Below are the code and all the weights of a small trained network. Each question names an input and a class and asks about switching units off, where a switched-off unit gives its printed mean instead of its output.

import numpy as np


def w(rows, s, z=0):
    codes = np.array(rows[::2]) - 128.0
    scale = np.full(codes.shape[1], s)
    scale[-1] = z or s
    return codes * scale


def f(y):
    return np.maximum(y, 0)


def log_softmax(a):
    a = a - a.max(-1, keepdims=True)
    return a - np.log(np.exp(a).sum(-1, keepdims=True))


def net(x, mask):
    res = np.array(x, float).reshape(1, 3) / 4 @ E
    y = f(res @ A[0][:, :-1].T + A[0][:, -1])
    res = res + np.where(mask, y, B[0][:, -1]) @ B[0][:, :-1]
    return log_softmax(res[-1] @ U[:, :-1].T + U[:, -1])


A, B = {}, {}
E = w([
[164,152,197,155,107,155,83],'x0',
[160,79,148,153,153,5,118],'x1',
[88,88,168,197,161,160,140],'x2',
],0.015)
A[0] = w([
[164,180,214,146,86,140,24,30],'n1',
[85,139,131,115,128,200,161,89],'n2',
[81,246,74,4,67,193,154,46],'n3',
[213,101,158,82,188,7,149,34],'n4',
[100,94,91,158,130,70,47,66],'n5',
[144,144,172,103,104,121,96,163],'n6',
[157,189,243,110,82,89,160,95],'n7',
[205,239,83,2,52,69,113,114],'n8',
[86,77,10,46,214,118,222,4],'n9',
],0.0085,0.0035)
B[0] = w([
[223,91,37,105,103,200,223,189],'n1',
[143,189,192,152,132,40,40,179],'n2',
[162,166,143,126,94,118,29,230],'n3',
[153,233,121,102,108,55,18,244],'n4',
[150,154,91,222,112,133,73,174],'n5',
[82,29,26,144,146,165,217,161],'n6',
[199,171,112,143,85,109,160,171],'n7',
[37,83,255,153,171,100,223,252],'n8',
[199,14,70,101,162,222,174,218],'n9',
],0.0089,0.013)
U = w([
[186,117,33,71,102,138,164,112],'0',
[112,190,111,117,98,93,10,4],'1',
[44,112,194,208,171,103,158,197],'2',
[47,153,78,144,85,104,134,204],'3',
],0.011,0.0043)

Each question gives the input, the list of numbers given to net, and the class t.
The units are the neurons (one row each of A and B). Each row of codes is followed by its name. A weight is (code - 128) times the scale printed after its matrix; where a second scale follows, it is the last column's (A, B and U).
mask holds one flag per neuron, in row order. A switched-off neuron (its flag False) gives its mean, the last column of its row in B, instead of its output. The means were averaged over made-up inputs and are rounded, as every weight is.
A unit's drop is (log p(t) with every unit on - log p(t) with that unit switched off) / (log p(t) with every unit on - log p(t) with every unit switched off).
The circuit of an input: a set's keep is (log p(t) with only the set's units on - log p(t) with every unit switched off) / (log p(t) with every unit on - log p(t) with every unit switched off). Starting from all 9 units, units are removed one at a time, each time the one whose removal leaves the highest keep (on an exact tie, the one counted first), for as long as the keep stays at least 0.8.
circuit, biggest first: the units of the circuit, biggest drop first
top k neurons: the k neurons with the biggest drops, biggest first
drop when u is switched off: that unit's drop, to one decimal
input [6,-5,6], class 0: circuit, biggest first => (n1)
input [-7,8,0], class 1: top 3 neurons => (n4; n1; n5)
input [-3,-8,7], class 1: circuit, biggest first => (n8; n2)
input [-7,8,1], class 1: top 2 neurons => (n4; n1)
input [5,5,2], class 0: top 2 neurons => (n1; n8)
input [-7,-8,6], class 1: top 4 neurons => (n2; n3; n8; n1)
input [7,0,-8], class 2: top 2 neurons => (n8; n9)
input [-4,-8,1], class 1: top 2 neurons => (n3; n2)
input [-2,7,3], class 1: top 2 neurons => (n4; n8)
input [2,-2,-5], class 2: top 2 neurons => (n8; n4)
input [-6,-8,-7], class 1: top 3 neurons => (n3; n2; n1)
input [1,6,-7], class 2: top 2 neurons => (n8; n3)
input [5,-6,-7], class 2: top 2 neurons => (n8; n4)
input [-8,6,5], class 0: top 2 neurons => (n9; n8)
input [5,4,-2], class 0: circuit, biggest first => (n1)
input [-2,-1,-7], class 2: drop when n8 is switched off => 0.9
input [5,1,-1], class 0: drop when n1 is switched off => 0.1
input [1,-2,-8], class 2: drop when n8 is switched off => 0.9
